Below is a small trained network, with its code and all its weights. Each question gives an input and a class and asks what happens when units are switched off, that is, made to give their printed mean instead of their output.

import numpy as np


def w(rows, s, z=0):
    codes = np.array(rows[::2]) - 128.0
    scale = np.full(codes.shape[1], s)
    scale[-1] = z or s
    return codes * scale


def norm(h):
    return h / np.sqrt((h * h).mean(-1, keepdims=True) + 1e-5)


def f(y):
    return np.maximum(y, 0)


def log_softmax(a):
    a = a - a.max(-1, keepdims=True)
    return a - np.log(np.exp(a).sum(-1, keepdims=True))


def net(x, mask):
    res = np.array(x, float).reshape(1, 6) / 4 @ E
    u = 0
    for l in range(3):
        y = f(norm(res) @ A[l][:, :-1].T + A[l][:, -1])
        res = res + np.where(mask[u : u + 9], y, B[l][:, -1]) @ B[l][:, :-1]
        u += 9
    return log_softmax(norm(res)[-1] @ U[:, :-1].T + U[:, -1])


A, B = {}, {}
E = w([
[129,129,128,134,130,130,131,139],'x0',
[153,109,92,85,162,66,23,233],'x1',
[129,124,124,123,126,130,128,124],'x2',
[118,149,155,7,60,204,155,182],'x3',
[198,151,226,91,205,86,218,101],'x4',
[126,132,126,124,128,125,130,123],'x5',
],0.0021)
A[0] = w([
[118,100,143,60,106,142,146,206,70],'0.n1',
[123,117,160,179,104,98,154,150,1],'0.n2',
[95,196,173,90,39,255,193,106,107],'0.n3',
[69,99,145,194,103,163,201,17,168],'0.n4',
[109,121,156,38,84,159,154,196,108],'0.n5',
[178,116,201,83,185,94,184,117,113],'0.n6',
[126,143,206,55,154,125,155,176,61],'0.n7',
[212,159,165,137,211,62,181,110,107],'0.n8',
[178,149,182,97,163,81,135,183,62],'0.n9',
],0.0032,0.0037)
B[0] = w([
[172,160,76,153,114,178,72,73,168],'0.n1',
[81,153,155,93,173,162,94,73,128],'0.n2',
[59,2,122,106,202,38,171,130,238],'0.n3',
[197,224,125,151,87,226,46,170,253],'0.n4',
[196,206,81,125,102,193,112,135,208],'0.n5',
[138,220,195,96,129,120,95,150,208],'0.n6',
[219,165,60,101,156,30,170,158,169],'0.n7',
[113,72,184,156,175,155,78,20,215],'0.n8',
[190,94,111,95,207,71,145,61,166],'0.n9',
],0.0032,0.0034)
A[1] = w([
[38,41,52,189,109,76,95,161,37],'1.n1',
[54,34,104,164,124,29,117,156,27],'1.n2',
[146,164,56,164,93,137,67,169,109],'1.n3',
[168,141,83,196,117,154,142,131,6],'1.n4',
[133,100,188,89,196,71,252,101,92],'1.n5',
[115,61,178,107,182,46,160,125,120],'1.n6',
[74,25,72,104,84,148,165,132,65],'1.n7',
[39,28,107,150,90,139,174,130,67],'1.n8',
[118,110,105,230,148,110,118,89,75],'1.n9',
],0.004,0.0022)
B[1] = w([
[252,181,147,35,185,80,200,146,205],'1.n1',
[231,171,152,34,193,105,172,94,161],'1.n2',
[72,152,207,102,53,184,121,136,252],'1.n3',
[38,66,121,52,77,152,76,204,154],'1.n4',
[42,133,19,136,9,189,30,251,215],'1.n5',
[58,9,93,146,85,161,141,98,183],'1.n6',
[110,69,182,221,190,59,187,91,186],'1.n7',
[169,56,129,181,213,84,180,77,167],'1.n8',
[117,171,102,12,62,147,111,229,193],'1.n9',
],0.0034,0.0031)
A[2] = w([
[125,181,185,214,145,159,123,64,4],'2.n1',
[132,147,100,115,87,177,147,141,220],'2.n2',
[198,164,146,119,157,128,134,104,97],'2.n3',
[84,133,125,117,78,139,111,126,100],'2.n4',
[75,125,114,139,60,152,111,164,90],'2.n5',
[131,50,91,147,175,133,204,69,144],'2.n6',
[93,141,93,115,60,180,134,160,229],'2.n7',
[168,169,122,76,114,108,126,187,218],'2.n8',
[96,3,104,145,168,107,147,111,137],'2.n9',
],0.0056,0.0018)
B[2] = w([
[175,160,37,42,128,81,210,200,179],'2.n1',
[119,94,154,146,155,114,91,101,221],'2.n2',
[159,178,69,131,91,87,205,163,176],'2.n3',
[105,121,130,188,113,128,150,151,178],'2.n4',
[70,102,123,175,84,163,166,161,202],'2.n5',
[178,72,196,84,199,41,30,42,185],'2.n6',
[91,73,169,179,141,140,90,93,251],'2.n7',
[115,157,112,168,117,131,187,116,254],'2.n8',
[180,105,245,40,253,48,16,29,201],'2.n9',
],0.0051,0.0049)
U = w([
[4,46,154,226,15,245,117,152,199],'0',
[240,254,25,50,94,69,237,223,152],'1',
[179,14,234,57,246,29,13,14,6],'2',
],0.0066,0.0018)

Each question gives the input, the list of numbers given to net, and the class t.
The units are the neurons (one row each of A and B). Each row of codes is followed by its name. A weight is (code - 128) times the scale printed after its matrix; where a second scale follows, it is the last column's (A, B and U).
mask holds one flag per neuron, layer by layer. A switched-off neuron (its flag False) gives its mean, the last column of its row in B, instead of its output. The means were averaged over made-up inputs and are rounded, as every weight is.
A unit's drop is (log p(t) with every unit on - log p(t) with that unit switched off) / (log p(t) with every unit on - log p(t) with every unit switched off).
The circuit of an input: a set's keep is (log p(t) with only the set's units on - log p(t) with every unit switched off) / (log p(t) with every unit on - log p(t) with every unit switched off). Starting from the 12 units with the biggest drops (on a tie, the unit counted first), units are removed one at a time, each time the one whose removal leaves the highest keep (on an exact tie, the one counted first), for as long as the keep stays at least 0.8.
units of the circuit, in order: the units of the circuit, biggest drop first
top k neurons: the k neurons with the biggest drops, biggest first
k most important neurons of layer l: the k neurons of layer l with the biggest drops, biggest first
drop of u: that unit's drop, to one decimal
input [8,-5,-3,1,7,-2], class 0: units of the circuit, in order	[1.n5]
input [-2,0,-3,-4,6,-6], class 1: top 3 neurons	[0.n3, 0.n6, 2.n1]
input [3,-7,2,0,6,-1], class 1: 2 most important neurons of layer 0	[0.n4, 0.n6]
input [8,8,0,3,0,-7], class 0: top 3 neurons	[1.n1, 1.n3, 2.n9]
input [-3,-6,1,3,2,7], class 0: top 2 neurons	[0.n3, 0.n4]
input [7,0,-5,-4,-6,6], class 0: top 2 neurons	[0.n3, 1.n3]
input [-6,1,-6,6,7,3], class 1: 3 most important neurons of layer 2	[2.n9, 2.n6, 2.n5]
input [-2,4,0,-8,-1,1], class 1: top 2 neurons	[0.n3, 1.n9]
input [3,-6,-4,7,5,3], class 0: top 2 neurons	[1.n5, 0.n3]
input [1,5,-4,-6,-8,1], class 1: top 2 neurons	[1.n1, 0.n4]
input [8,7,-6,1,-3,7], class 0: top 2 neurons	[0.n3, 1.n3]
input [2,-2,6,7,-3,1], class 2: drop of 0.n3	4.3
input [-8,-6,6,6,-3,-2], class 2: drop of 0.n3	3.0
input [7,-3,1,6,-2,2], class 2: units of the circuit, in order	[0.n3]
input [-5,-1,3,-5,-6,-8], class 0: drop of 0.n3	3.8
input [0,3,0,4,0,2], class 0: 2 most important neurons of layer 1	[1.n1, 1.n3]
